Here is a tiny trained network, its code and every weight. The questions are about switching its units off for an input and a target symbol, where a switched-off unit gives its printed mean instead of its output.

import numpy as np


def w(rows, s, z=0):
    codes = np.array(rows[::2]) - 128.0
    scale = np.full(codes.shape[1], s)
    scale[-1] = z or s
    return codes * scale


def norm(h):
    return h / np.sqrt((h * h).mean(-1, keepdims=True) + 1e-5)


def f(y):
    return np.maximum(y, 0)


def softmax(a):
    e = np.exp(a - a.max(-1, keepdims=True))
    return e / e.sum(-1, keepdims=True)


def log_softmax(a):
    a = a - a.max(-1, keepdims=True)
    return a - np.log(np.exp(a).sum(-1, keepdims=True))


def net(x, mask):
    ids = ['ΓΘΛΞΣΦαβδεζημπτψ'.index(c) for c in x.split()]
    T = len(ids)
    res = E[ids] + P[:T]
    q, k, v = (norm(res) @ M[0].T for M in (Q, K, V))
    z = softmax(np.where(np.tri(T) > 0, q @ k.T / 4**0.5, -1e9)) @ v
    res = res + np.where(mask[0], z, O[0][:, -1]) @ O[0][:, :-1]
    y = f(norm(res) @ A[0][:, :-1].T + A[0][:, -1])
    res = res + np.where(mask[1:17], y, B[0][:, -1]) @ B[0][:, :-1]
    return log_softmax(norm(res)[-1] @ U[:, :-1].T + U[:, -1])


Q, K, V, O, A, B = {}, {}, {}, {}, {}, {}
E = w([
[30,103,80,69,199,121,98,80,139,162],'Γ',
[72,98,108,67,210,106,70,41,122,141],'Θ',
[113,142,146,107,124,50,45,15,142,140],'Λ',
[76,126,119,21,217,128,76,64,80,156],'Ξ',
[80,196,153,57,112,114,77,10,113,119],'Σ',
[86,155,152,41,181,105,89,33,81,129],'Φ',
[191,108,201,112,198,161,157,198,78,122],'α',
[120,162,163,195,173,202,162,184,186,137],'β',
[97,122,154,141,169,140,144,237,138,141],'δ',
[49,194,138,14,174,149,116,57,77,139],'ε',
[102,197,226,209,145,106,122,166,181,112],'ζ',
[126,117,183,114,171,186,137,210,136,52],'η',
[109,173,158,138,162,200,177,212,125,135],'μ',
[183,194,179,146,102,116,129,234,91,149],'π',
[183,95,159,183,183,147,144,200,149,108],'τ',
[148,127,158,229,166,171,140,157,214,125],'ψ',
],0.014)
P = w([
[79,90,144,133,41,113,63,151,89,68],'0',
[213,95,196,218,120,221,158,51,148,222],'1',
[184,161,147,152,152,99,79,173,116,92],'2',
[254,147,154,194,161,184,204,65,155,215],'3',
[194,158,99,105,139,97,124,170,162,40],'4',
[236,105,159,117,127,170,190,105,231,203],'5',
[116,125,177,124,111,171,135,152,200,121],'6',
],0.0077)
Q[0] = w([
[251,153,174,245,148,170,188,215,136,145],'h0',
[97,149,16,105,104,47,103,117,40,108],'h0',
[156,165,107,118,121,152,157,96,152,177],'h0',
[188,127,28,99,130,79,204,50,131,151],'h0',
],0.012)
K[0] = w([
[71,112,113,230,130,173,34,134,2,91],'h0',
[225,177,141,166,233,164,237,48,137,189],'h0',
[139,133,84,103,194,67,116,170,135,35],'h0',
[196,252,44,109,213,46,145,145,160,40],'h0',
],0.0091)
V[0] = w([
[129,166,118,182,65,98,110,140,171,142],'h0',
[130,11,92,173,166,76,124,125,155,131],'h0',
[170,106,122,94,117,188,146,212,42,151],'h0',
[48,174,84,146,166,195,147,170,150,161],'h0',
],0.013)
O[0] = w([
[145,251,104,63,156,172,105,122,190,143,74],'h0',
[170,168,115,128,117,84,179,52,113,36,80],'h0',
[123,81,195,66,137,73,161,170,191,163,3],'h0',
[187,55,139,81,6,187,86,96,136,229,87],'h0',
],0.015,0.0052)
A[0] = w([
[104,174,86,84,167,112,120,33,127,150,161],'n0',
[114,154,99,183,155,182,90,200,129,127,201],'n1',
[138,121,181,192,143,149,211,230,118,113,62],'n2',
[100,51,149,135,147,133,167,150,138,99,129],'n3',
[144,136,78,140,104,169,124,70,82,183,99],'n4',
[165,104,200,178,136,146,196,193,146,131,79],'n5',
[153,97,167,150,79,88,204,204,172,111,85],'n6',
[166,190,111,154,57,182,140,93,107,65,136],'n7',
[137,196,99,208,143,175,121,248,140,115,9],'n8',
[96,120,113,176,165,153,156,141,91,88,122],'n9',
[118,81,178,46,140,140,64,130,152,195,167],'n10',
[116,123,36,55,75,137,95,50,93,211,83],'n11',
[189,92,181,178,96,160,69,191,116,166,141],'n12',
[130,71,140,95,108,31,185,44,84,108,143],'n13',
[83,159,79,87,186,86,90,26,155,126,100],'n14',
[127,92,65,126,138,178,17,132,155,164,151],'n15',
],0.014,0.012)
B[0] = w([
[141,40,108,60,133,107,78,171,117,133,204],'n0',
[212,175,146,128,59,120,167,108,120,171,251],'n1',
[205,86,157,174,84,91,83,149,153,86,167],'n2',
[171,197,171,142,133,112,92,114,110,119,181],'n3',
[94,122,88,57,111,79,110,121,144,76,174],'n4',
[78,133,76,62,114,78,90,112,103,100,165],'n5',
[98,103,123,55,135,158,166,52,59,122,168],'n6',
[148,96,125,147,179,84,163,127,104,179,234],'n7',
[8,49,162,135,203,201,38,76,154,129,176],'n8',
[151,130,144,148,146,119,148,112,202,140,211],'n9',
[132,180,63,196,126,104,120,119,148,102,220],'n10',
[178,110,219,176,158,103,94,130,125,35,167],'n11',
[76,114,87,112,169,181,133,150,139,101,191],'n12',
[112,155,132,112,89,227,163,125,172,167,221],'n13',
[146,72,96,93,129,160,130,196,162,180,179],'n14',
[123,171,158,105,123,107,179,107,60,144,217],'n15',
],0.015,0.014)
U = w([
[122,49,64,136,158,156,169,77,119,145,86],'Γ',
[199,161,172,190,115,105,184,137,126,153,153],'Θ',
[124,137,92,132,254,157,106,146,126,83,153],'Λ',
[168,50,185,126,61,169,79,61,82,112,32],'Ξ',
[85,102,205,163,169,238,110,126,143,104,154],'Σ',
[148,68,153,175,126,95,27,110,184,149,147],'Φ',
[107,31,200,113,219,78,115,175,123,135,212],'α',
[214,167,95,127,72,186,80,87,195,103,4],'β',
[80,180,39,112,106,131,119,62,155,119,85],'δ',
[94,134,103,164,107,133,126,164,52,129,244],'ε',
[133,173,148,92,164,164,115,74,74,198,91],'ζ',
[110,132,83,129,144,109,36,82,113,55,191],'η',
[130,75,162,98,84,167,151,208,175,170,202],'μ',
[116,169,121,127,171,91,142,187,174,147,205],'π',
[129,172,182,72,134,125,168,53,156,104,73],'τ',
[235,140,106,79,90,74,110,117,107,169,51],'ψ',
],0.0099,0.0044)

Each question gives the input, a string of symbols that net reads in full, and the target symbol t.
The units are the heads (4 rows each of Q, K, V and O) and the neurons (one row each of A and B). Each row of codes is followed by its name. A weight is (code - 128) times the scale printed after its matrix; where a second scale follows, it is the last column's (O, A, B and U).
mask holds one flag per unit, heads first, then neurons. A switched-off unit (its flag False) gives its mean, the last column of its rows in O or B, instead of its output. The means were averaged over made-up inputs and are rounded, as every weight is.
A unit's drop is (log p(t) with every unit on - log p(t) with that unit switched off) / (log p(t) with every unit on - log p(t) with every unit switched off).
The circuit of an input: a set's keep is (log p(t) with only the set's units on - log p(t) with every unit switched off) / (log p(t) with every unit on - log p(t) with every unit switched off). Starting from the 12 units with the biggest drops (on a tie, the unit counted first), units are removed one at a time, each time the one whose removal leaves the highest keep (on an exact tie, the one counted first), for as long as the keep stays at least 0.8.
circuit, biggest first: the units of the circuit, biggest drop first
most important unit: the unit with the biggest drop
top k neurons: the k neurons with the biggest drops, biggest first
drop of u: that unit's drop, to one decimal
input τ Λ β η Γ η, target τ: circuit, biggest first -> [h0; n6]
input π Θ ζ μ, target π: circuit, biggest first -> [h0; n10]
input δ Θ Γ, target Γ: top 3 neurons -> [n1; n13; n10]
input Γ β τ Γ Θ, target Ξ: most important unit -> h0
input ζ β τ δ Σ, target β: top 3 neurons -> [n10; n11; n8]
input ζ ψ ψ μ α ζ α, target ζ: top 2 neurons -> [n8; n1]
input ζ ε Σ τ Ξ Θ, target Σ: circuit, biggest first -> [h0; n1; n13; n7]
input τ Γ μ α Θ, target τ: top 4 neurons -> [n13; n6; n3; n0]
input π α ε, target τ: top 2 neurons -> [n13; n6]
input ζ Σ η τ, target ζ: top 2 neurons -> [n8; n1]
input Σ Θ ε μ Θ, target Φ: top 3 neurons -> [n10; n11; n1]
input Γ ζ Θ ζ Γ μ Γ, target Φ: circuit, biggest first -> [h0; n10; n11]
input ζ η ζ τ π, target ζ: circuit, biggest first -> [h0; n8; n1; n15]
input τ Θ μ ζ τ, target τ: top neuron -> [n6]
input Γ τ Σ Ξ Θ Θ α, target Γ: circuit, biggest first -> [h0; n7; n1; n12]
input Φ ψ Θ, target α: top 2 neurons -> [n11; n1]
input ζ Θ ζ ζ ζ η Θ, target δ: top 2 neurons -> [n10; n1]
input Σ μ ζ, target Σ: drop of n8 -> 1.0
input Θ η α, target Θ: drop of n0 -> 0.1
input Φ Θ Λ, target Γ: drop of n13 -> 0.2
input μ ε η Θ ζ, target μ: circuit, biggest first -> [h0]
input Σ ζ Θ Θ Θ ζ, target Σ: drop of n8 -> 1.1
